(in the rows, 128 means zero)
Each row is followed by its class.
[ 96 138 124 144 146 109 142 133 133 164 138 131 133 152  86 143 161 113
  90 151 135 151 148 159 108 103 190 125 113 121 150 182 113 191 108  90
 103 156  95 135 145] : Pir
[100 120 115 157  99 150 123  57 128 134 131 139 126 111 133 144 117 129
  88 108 131 147 138  97 148 128 124 121 121 125 140 113 106 198 137 114
 135 155 113 135 177] : nivot
[118 127  93 162  98 138 122 117 154 134 123 103 157 145 122 142 135 167
 130 123 123 166 111 150 124 162 179 134 117 148 119 108  81 170 175 127
 199 142 111 123 107] : rali
[100 141 122 115 126 107 119 139 136 167 138 122 120 148 117 143 149 114
  86 153 145 130 137 126 104  93 158 126 128 126 161 164 118 208 115  98
 120 134 102 131 154] : lum
[ 91 117 118 143 129 142 133  64 144 150 150 144 133 120 142 135 122 117
  93  88 135 139 152  97 147 119 123 124 125 113 132 115 103 223 113 121
 138 163 115 137 170] : sem
[ 99 131 120 134 122 116 124 142 143 174 124 116 106 149 101 157 149 111
  80 159 131 148 146 142 115  99 156 131 132 116 154 165 101 201 123 113
 110 134 100 135 167] : solif
[102 136 124 141 133 106 140 150 138 158 152 141 111 161 105 162 157 104
 101 153 138 150 159 133 123  92 146 135 114 123 142 174  97 197 124 107
 111 140 106 142 155] : Pir
[ 96 127 136 140 107 119 100 157 124 179 123 125 103 163  99 183 142 102
  90 150 147 141 135 138 122  82 145 129 122 122 149 172  89 207 134 106
 105 141 102 146 170] : nivot
[125 107 107 180 124 182 108  56 114 132 127 110 124 161 115 123 148 115
 129 134 137 155 102  80 107 131 108 112 158 105 149 146 105 150 146 125
 135 164 123 110 167] : Pir
[ 87 143 134 128 127 105 129 144 142 195 122 126 106 141 107 166 152  93
  70 143 139 133 156 139 118 102 175 121 122 117 152 173 108 209 118 108
 119 134  98 145 160] : solif
[101 101 121 166 113 153 122  49 134 129 138 139 122 123 137 141 116 128
  83  94 132 155 136 105 142 126 119 129 119 112 141 112  91 195 127 116
 158 169 111 141 175] : sem
[126 112 100 154  91 149 121 127 148 130 116 118 132 165 128 141 127 154
 109  96 128 170 120 155 138 148 136 133 115 126 117 112  65 178 166 122
 201 144 126 107 117] : sem
[150 147  87 145 103 134 119 101 182  99 143 108 138 155 116 111  91 165
 166 134 159  96 133 128 130 169 179 123 120 160 134 146 108 178  90 133
 204 180 108  85   4] : fenaz
[111 108 110 162 108 146 147  38 120 122 140 116 129 122 152 165 114  72
  85  63 127 149 127 116 156 119  95 145 114 107 120 106 111 149 122 136
 146 140 101 150 181] : Pevo
[119 121  92 164 114 145 122 126 154 124 124 102 158 154 111 141 133 165
 120 111 146 161 125 147 140 148 201 128 114 138 112 141  71 158 162 127
 171 167  91 132 125] : nivot
[110 130 116 139 109 101 129 155 122 148 135 149  89 142  99 157 152 127
  84 142 139 145 162 123 120 100 144 123 113 120 168 189 108 190 139 110
  95 121 101 131 162] : zekov
[116 130 127 167 115 151 134  44 138 136 133 113 155 109 130 131 123 128
 104  95 111 153 106 106 142 141 143 116 116 128 141 115 115 177 128 101
 158 157 110 121 165] : zekov
[102 110 129 162 133 149 129  43 125 136 134 137 131 104 136 137 119 121
 103 104 133 147 121 105 143 131 136 129 120 118 131 113  93 187 131 120
 156 159 111 132 173] : sem
[129 129 102 152  89 129 117 142 176 117 122 114 117 169 131 148 125 160
 118 104 127 158 132 157 150 148 157 144 115 137 111 105  75 169 160 126
 189 148 116 129 114] : solif
[117 116  91 150  92 138 122 130 159 134 126 115 134 150 134 153 122 157
 116 123 126 157 134 155 139 146 153 145 108 138 119 117  72 175 165 133
 200 156 112 126 122] : rali
[118 119  71 164  91 132 143 121 166 116 120 124 144 141 116 148 138 166
 129 130 126 168 136 136 128 157 178 149 103 145 112 127  76 150 180 127
 181 141 112 122 108] : rali
[115 116 100 153 118 141 126 130 151 130 135 128 148 152 125 149 135 156
 113 103 125 173 129 156 142 144 156 144 111 136 115 100  69 184 154 118
 184 146 121 127 116] : sem
[ 95 137 130 133 136 106 124 146 135 182 137 120 118 138  98 159 148 104
 100 153 144 142 139 141 116 105 179 127 120 115 146 174 103 202 119 112
 120 132  97 140 152] : fenaz
[ 95 124 130 135 142 104 141 149 143 150 147 133 114 135 114 172 154 112
  96 154 140 133 171 142 111  93 171 133 108 113 154 178 112 191  99 114
 108 133  85 154 156] : Pevo
[ 92 110 116 155 137 146 119  38 127 127 128 130 128 109 129 139 117 124
 111 104 138 146 126  97 150 133 152 125 119 125 133 120 103 188 128 103
 147 161 119 143 152] : nivot
[105 137 132 141 184 104 153 118 143 159 149 114 152 124  97 143 164  92
 167 123 134 112 111 130  88  96 177 139 111 140 139 186 130 140 110  92
 146 159  70 155 143] : lum
[103 139 136 141 133 111 117 137 122 182 143 120 122 144 109 162 152  97
  94 164 143 148 133 139 119  98 161 127 118 127 155 176  97 189 118  97
 121 131  91 140 155] : Laz
[113 122  80 141 106 137 127 139 136 127 126 100 130 149 120 148 141 139
 115 111 136 156 135 125 152 137 165 128  92 135  96 139  69 179 164 124
 170 150  92 114 127] : nivot
[106 118 117 167 109 149 123  46 124 133 138 122 120 122 137 144 105 113
 100  96 135 142 120 121 149 129 125 132 131 129 147 122  99 173 128 113
 147 165 107 116 166] : Laz
[127 134  91 152  88 126 124 128 162 126 131  97 145 162 121 137 132 156
 119 106 121 180 114 167 143 158 161 140 106 148 108 118  64 171 169 126
 190 150 120 114 114] : Verob
[ 92 127 138 142 138 116 111 148 122 191 130 136 131 154  96 160 150 113
  76 138 146 146 137 145 113  95 162 127 124 112 154 168  93 228 124  94
 119 134  98 149 163] : sem
[ 96 144 133 141 142 105 134 124 135 167 142 122 123 137 106 157 155 108
 109 156 137 149 139 144 106 103 171 137 114 125 150 165 100 200 130 114
 125 133  93 133 162] : Pir
[101 130 125 146 119 116 141 131 137 170 129 124 122 159  89 160 144 108
  93 146 146 146 150 143 118 105 157 128 118 116 153 185 105 190 131  97
 116 151 110 130 142] : Pir
[111 111 115 165 115 147 127  48 127 131 142 134 116 119 145 141 118 115
  93 115 135 154 133 100 150 128 116 125 114 124 141 123  91 179 128 111
 170 160 102 137 167] : Laz
[122  86 119 154 102 161 112  54 154 110 117 133 120 119 139 129 109 135
  86 110 138 126 127  68 163 121 129 125 121 108 143 134  76 182 134 109
 139 193 128 106 181] : zekov
[ 89 143 132 145 127 103 126 130 131 175 125 119 122 145  95 165 152 105
  95 150 125 147 117 151 102 110 179 125 113 135 146 172  99 207 128  97
 118 137  97 132 144] : Verob
[113 107 115 166 115 160 136  45 121 118 144 150 124 103 145 135 121 127
  95 143 127 145 135  81 153 134 116 120 125 123 140 117 112 160 139 114
 133 163 120 132 166] : rali
[104 114 115 158 122 148 114  49 113 141 140 135 118 123 144 141 115 110
  99 109 136 142 130 107 161 134 125 125 123 122 136 118  99 187 129 105
 160 162 119 135 164] : Laz
[129 107  81 138 106 130 126 138 141 120 120 111 135 154 118 148 127 150
 123 109 122 164 131 147 151 147 148 142 113 128 118 120  81 183 159 126
 172 145 126 122 111] : zekov
[112 130 100 150 110 125 124 117 165 132 133  99 134 130 127 151 129 154
 147 108 130 167 138 170 141 168 210 147  98 148 118 110  68 164 169 121
 209 147 109 112 109] : Rufaf
[110 107 127 162 128 140 135  57 130 123 141 146 126 110 145 143 120 125
  88  97 121 143 141 116 153 127 122 123 104 125 133 121  98 165 129 118
 167 157 114 151 167] : Pevo
[ 95 155  72 151 133 131 156 131 197 121 139  87 162 114 151 147 127 185
 134 142 129 139 151 166 120 174 229 159 114 137 118 121  93 203 141 144
 191 138 111 112 121] : Pevo
[121 115  94 149  93 133 120 130 148 126 130 129 137 157 130 148 129 155
 107 126 126 170 129 139 142 143 147 133 113 142 116 106  79 162 169 122
 171 143 118 135 107] : rali
[119 119 102 160 102 138 116 143 152 122 130 118 134 170 120 148 122 163
 117  95 137 163 139 154 136 148 160 140 118 126 120 121  72 195 159 128
 174 153 108 122 120] : sem
[100 142 140 150 137 107 128 141 143 178 125 124 131 133 108 159 145 109
  87 142 139 143 135 143 106 107 177 128 113 121 152 186  97 208 119  93
 125 137  97 145 154] : Pevo
[122 126  90 152 100 132 124 125 165 117 132 115 140 163 121 140 130 162
 138 108 126 172 132 157 139 153 161 150 112 136 108 108  72 165 168 122
 176 163 127 118 114] : Pir
[115 117  92 163  87 127 134 118 154 137 111  99 149 146 111 155 127 150
 122 105 123 160 113 157 138 145 172 150 107 147 106 117  72 167 180 140
 185 146 111 123 120] : rali
[103 143 132 141 135  98 121 143 147 156 135 133 114 148 105 155 142 115
  83 146 143 143 162 134 116 106 184 130 110 118 162 175 111 209 121 108
 107 129 106 142 155] : zekov
[105 105 114 155  91 153 112  55 120 134 149 124 111 113 143 147 115 120
  86 121 122 145 150 102 153 135 123 119 122 117 147 107  95 184 139 107
 152 165 110 130 189] : Rufaf
[107 102 116 157 106 160 121  59 126 139 133 133 108 117 137 137 122 124
  88 126 129 143 124  96 159 129 117 117 122 104 128 117  98 177 134 120
 158 166 123 131 185] : fenaz
[127 130  84 138  81 116 115 136 164 122 127  97 121 165 124 141 139 145
  98 121 126 168 138 145 141 142 168 140 114 132 113 130  63 173 155 145
 165 141  98 124 121] : solif
[100 127 133 114 114 113 135 131 156 168 143 115 158 146 114 154 178 125
  79 119 140 154 153 141 121 100 175 130 109 112 160 135 123 218 114 105
 123 131  89 134 156] : lum
[ 99 128 126 143 136 108 137 138 127 155 140 134 105 144  98 157 162 109
 100 186 138 145 149 135 109  94 165 129 119 116 155 186 100 190 121  96
 109 147 105 141 163] : Pir
[116 118 106 145 112 130 116 138 136 143 128 104 146 156 118 141 133 155
 121 102 116 166 115 162 138 141 153 132 107 134 105 120  67 186 157 124
 193 144 108 126 122] : sem
[102 111  97 158 113 137 156  49 138 117 134 123 125 110 142 129 127 119
  76 107 122 150 135  90 150 122 120 119 109 121 116 114  98 169 146 121
 136 144 116 131 178] : Pevo
[109 138  86 150  89 118 135 127 171 114 130 100 139 148 123 150 126 158
 109 104 147 155 137 164 132 163 206 147 122 139 124 115  86 201 148 144
 147 157 103 113 110] : Verob
[111 117  93 150  91 132 118 146 158 136 128 102 127 151 116 152 125 162
 122 129 128 157 147 153 137 154 175 136 122 135 128 112  77 188 174 119
 156 159 122 115 124] : Rufaf
[135 107  88 151 107 145 101 156 133 123 129  99  99 171 128 155 128 131
 104 142 133 157 119 128 141 127 117 138 126 125 139 134  63 199 154 121
 174 161 128 116 132] : zekov
[104 139 121 155 149 100 136 137 151 155 134 123 125 144  86 146 177 111
 108 153 128 165 133 114 120 114 185 128 117 134 136 170  97 177 136  83
 108 130 112 156 129] : solif
[ 92 112  98 157 132 151 141  74 140 142 136 120 126 108 116 133 129 132
 101 117 121 157 142  87 157 134 137 130 105 111 115 136 100 180 141 110
 139 159 121 125 177] : fenaz
[106 132 132 133 137 108 119 146 136 170 136 137 114 148 111 157 147 107
  76 158 140 148 150 138 121  94 166 124 116 114 163 180  99 206 118 104
 113 137 105 146 167] : zekov
[121 123  89 144  97 130 121 143 164 133 129 102 130 158 127 151 131 150
 116 114 122 154 142 150 147 148 152 145 122 133 114 106  75 182 165 138
 182 147 116 133 133] : solif
[124 120 102 163 104 132 117 130 159 131 112 101 153 158 122 169 114 146
 119 116 129 153 126 149 122 148 172 143 118 138 119 113  68 214 154 150
 181 150 103 131 106] : Pevo
[ 99 138 131 138 150 115 110 143 152 173 139 103 128 144  99 143 145 112
 103 182 146 133 125 134 116 112 193 127 123 120 141 172  95 179 121 102
 121 153 119 135 140] : fenaz
[123 121  81 127  90 126 116 149 155 121 151 116 137 177 133 146 129 155
 119 114 133 160 151 152 138 140 151 139 123 138 124 105  84 177 169 122
 173 160 114 132 128] : lum
[102 139 128 124 125 106 121 145 133 159 155 134 121 151 114 158 158 113
  88 157 144 140 148 131 114  95 165 125 124 131 163 161 111 199 124  98
 107 147  97 139 151] : lum
[120 120  96 143  93 132 123 130 159 116 132 124 135 151 128 155 132 162
 113 114 132 165 123 162 163 151 165 151 107 147 111  98  72 168 154 127
 172 154 133 124 103] : Verob
[140 124  82 152  54 159  84  22 158  92 147 134 116 212 139 102  98 154
 109  67 159 136 135  81 173 130  94 112 137 148 117  49 126 173 145 154
 154 158 156 110 104] : lum
[123 122 103 155 109 131 128 142 159 117 114 108 134 146 123 146 107 161
 118 106 125 161 129 159 148 154 188 140 116 131 115 115  78 189 163 127
 165 165 122 119 138] : zekov
[101 110 127 161 117 164 122  45 129 140 140 137 106 118 148 137 113 124
 101  83 147 136 145 111 148 132 116 124 120 107 140 109 109 179 131 125
 185 160 118 132 189] : sem
[132 117  91 155 105 136 108 120 152 118 119  91 145 159 119 143 123 155
 119 114 121 170 104 142 139 150 166 138 112 137 118 116  67 169 163 120
 188 152 117 122 115] : zekov
[102 110 113 146 128 145 116  43 102 159 135 110 115  98 138 132 130  82
 108 136 126 146 113 110 151 136 140 123 130 117 129 110  96 189 131 105
 149 167 131 128 178] : Rufaf
[142 106 142 124  89 160  97  94 102 148 130 129 122 123 151 130 127 105
  98 142 137 118 134  69 180 139  63 126 133  99 139 132 111 153 164 106
 143 162 184 118 172] : lum
[129 104 106 156  73 139  93 116 146 134  84 175 116 176 104 155 121 167
  94 141 136 156 103 126 135  98 149 142 113 153 119 123  67 167 151 142
 145 122 115 118 119] : rali
[111 132 131 145 132 112 120 122 131 156 134 119 129 148 107 158 159 100
  84 146 135 149 141 131 111 109 176 122 107 114 160 164 110 189 120 103
 132 126  95 146 156] : zekov
[ 89 129 115 140 168  98 143 139 127 187 120 126 150 116  92 140 163  95
  97 181 123 150 129 108 118 105 179 135 128 126 132 174 100 241 101  88
  96 138 127 161 152] : Laz
[ 79 137 121 113 126  98 125 141 134 198 115 122 108 133 113 164 155  83
  91 145 150 139 129 146 103  96 166 124 125 118 153 185  94 223 121  98
 126 132 109 138 145] : nivot
[119 122 103 164 115 132 124 127 160 121 116 103 150 150 124 148 122 167
 121 107 125 161 128 164 135 159 195 135 105 134 111 121  72 188 159 122
 195 152 106 130 117] : Pevo
[ 91 148 126 121 123 113 122 144 141 166 136 121 118 156 132 172 146  88
  82 155 157 128 140 120 116 106 174 137 134 107 148 157 129 210 108  93
 101 143 116 152 145] : lum
[102 133 142 151 125 118 119 144 121 168 138 139 111 168 103 160 150 102
  70 148 143 150 142 131 121  92 140 122 126 110 155 175 103 199 126  84
 100 151 107 151 172] : Pir
[100 116 133 156 137 156 127  41 114 150 119 138 132 103 139 119 123 126
  81 116 112 158  98 126 133 131 127 115 112 117 133 110  99 184 130  86
 174 152 117 119 174] : sem
[107 127  98 144 119 145 129 131 155 172 131  91 158 156 116 138 110 137
 140  92 136 133 159 176 155 157 207 122 120 131 106 118  85 211 165 127
 187 173 108  95 151] : Rufaf
[ 98 109 108 135 112 145 131  41 121 143 130 141 128 109 146 131 139 123
  77 113 127 161 126  88 153 130 120 125 125 115 139  97 115 203 139 104
 149 148 142 141 176] : lum
[127 121  87 151  98 148 124 138 136 150 119  86 124 151 122 148 125 140
 147 135 127 165 113 156 136 150 141 138 124 140 120 134  71 178 152 119
 212 146 125 101 115] : Laz
[113 122 102 156 109 140 118 126 148 136 129 107 145 145 123 142 132 166
 105 110 128 170 114 160 138 148 171 139 106 137 117 115  59 189 159 113
 193 158 105 117 123] : sem
[109 101 111 113  97 149 117  75  77 132 153 120 101 102 156 148 129 109
  89 151 118 124 123  67 164 109  69 120 132 109 143 119 118 193 119  92
 147 144 123 137 200] : lum
[122 125 112 142 129 148 110 145 126 178 117  63 159 140 120 158 116 111
 137 111 136 135 106 170 154 155 175 149 127 130 110 120  73 202 169 143
 169 166 109  91 126] : Rufaf
[127  96 140 154 135 145 141  77 139 160 104 185 141 102 123 119 105 125
  92 161 136 140 145  94 175 112 113 131 126 119 116 119  99 196 125 128
 102 188 156 151 180] : Laz
